Below is a small trained network, with its code and all its weights. Each question gives an input and a class and asks what happens when units are switched off, that is, made to give their printed mean instead of their output.

import numpy as np


def w(rows, s, z=0):
    codes = np.array(rows[::2]) - 128.0
    scale = np.full(codes.shape[1], s)
    scale[-1] = z or s
    return codes * scale


def f(y):
    return y / 2 * (1 + np.tanh(0.7978845608 * (y + 0.044715 * y**3)))


def log_softmax(a):
    a = a - a.max(-1, keepdims=True)
    return a - np.log(np.exp(a).sum(-1, keepdims=True))


def net(x, mask):
    res = np.array(x, float).reshape(1, 5) / 4 @ E
    y = f(res @ A[0][:, :-1].T + A[0][:, -1])
    res = res + np.where(mask, y, B[0][:, -1]) @ B[0][:, :-1]
    return log_softmax(res[-1] @ U[:, :-1].T + U[:, -1])


A, B = {}, {}
E = w([
[35,142,172,5,58,29,85],'x0',
[138,149,91,89,39,234,252],'x1',
[82,1,80,88,222,44,187],'x2',
[114,188,113,183,221,84,39],'x3',
[119,71,249,13,173,208,90],'x4',
],0.0072)
A[0] = w([
[167,37,160,75,193,121,194,222],'N1',
[122,84,187,29,56,155,167,182],'N2',
[138,238,19,208,158,88,192,213],'N3',
[93,125,178,79,176,77,27,184],'N4',
[65,145,178,128,12,97,160,252],'N5',
[72,124,191,15,49,166,166,172],'N6',
[170,90,145,197,248,132,104,238],'N7',
[109,99,152,13,52,146,160,164],'N8',
[146,191,135,139,64,167,153,168],'N9',
[250,103,157,147,105,170,208,254],'N10',
[97,122,80,122,138,91,232,186],'N11',
[109,138,190,106,186,182,44,217],'N12',
[136,202,95,206,111,143,102,195],'N13',
[125,101,2,140,200,92,180,199],'N14',
[158,167,141,145,131,147,18,230],'N15',
[91,95,205,105,220,92,68,130],'N16',
[36,142,200,116,187,37,37,226],'N17',
],0.0089,0.0049)
B[0] = w([
[123,105,80,101,162,146,184,223],'N1',
[81,196,85,131,199,163,135,241],'N2',
[74,87,127,182,79,116,75,245],'N3',
[175,142,154,117,187,48,146,225],'N4',
[125,197,64,106,124,89,51,232],'N5',
[85,202,102,156,212,136,108,251],'N6',
[149,78,129,138,147,148,150,231],'N7',
[94,172,89,124,170,138,112,236],'N8',
[124,147,141,138,131,168,82,200],'N9',
[137,125,114,185,150,209,133,239],'N10',
[81,115,59,135,130,111,107,200],'N11',
[138,147,173,151,167,144,167,219],'N12',
[138,127,158,167,82,152,67,210],'N13',
[89,27,63,144,122,110,122,215],'N14',
[162,170,195,189,106,126,105,215],'N15',
[155,109,144,105,192,105,116,211],'N16',
[173,127,164,103,161,11,120,251],'N17',
],0.012,0.011)
U = w([
[198,158,231,119,184,63,142,7],'0',
[164,185,191,158,6,207,83,196],'1',
[120,73,79,2,171,68,181,48],'2',
[167,215,115,66,24,4,85,53],'3',
[177,78,103,146,116,230,247,212],'4',
[3,250,55,102,199,158,124,228],'5',
[21,45,57,170,47,96,94,114],'6',
],0.0081,0.0012)

Each question gives the input, the list of numbers given to net, and the class t.
The units are the neurons (one row each of A and B). Each row of codes is followed by its name. A weight is (code - 128) times the scale printed after its matrix; where a second scale follows, it is the last column's (A, B and U).
mask holds one flag per neuron, in row order. A switched-off neuron (its flag False) gives its mean, the last column of its row in B, instead of its output. The means were averaged over made-up inputs and are rounded, as every weight is.
A unit's drop is (log p(t) with every unit on - log p(t) with that unit switched off) / (log p(t) with every unit on - log p(t) with every unit switched off).
The circuit of an input: a set's keep is (log p(t) with only the set's units on - log p(t) with every unit switched off) / (log p(t) with every unit on - log p(t) with every unit switched off). Starting from the 12 units with the biggest drops (on a tie, the unit counted first), units are removed one at a time, each time the one whose removal leaves the highest keep (on an exact tie, the one counted first), for as long as the keep stays at least 0.8.
circuit, biggest first: the units of the circuit, biggest drop first
top k neurons: the k neurons with the biggest drops, biggest first
drop when u is switched off: that unit's drop, to one decimal
input [8,-3,7,-4,-3], class 2: circuit, biggest first -> N17
input [4,-4,8,8,-6], class 2: circuit, biggest first -> N17; N14
input [-8,3,-1,6,-1], class 6: top 2 neurons -> N3; N14
input [-8,8,-3,1,-5], class 6: top 2 neurons -> N3; N14
input [-4,-6,5,-4,7], class 2: top 2 neurons -> N1; N15
input [7,-4,7,5,-7], class 2: top 2 neurons -> N17; N14
input [-5,-5,-3,-7,-6], class 6: drop when N3 is switched off -> 0.2
input [-6,-4,1,-5,-8], class 6: drop when N15 is switched off -> 0.0
input [6,4,8,4,-3], class 2: drop when N17 is switched off -> 0.2
input [3,3,-2,3,-2], class 1: drop when N17 is switched off -> 0.2
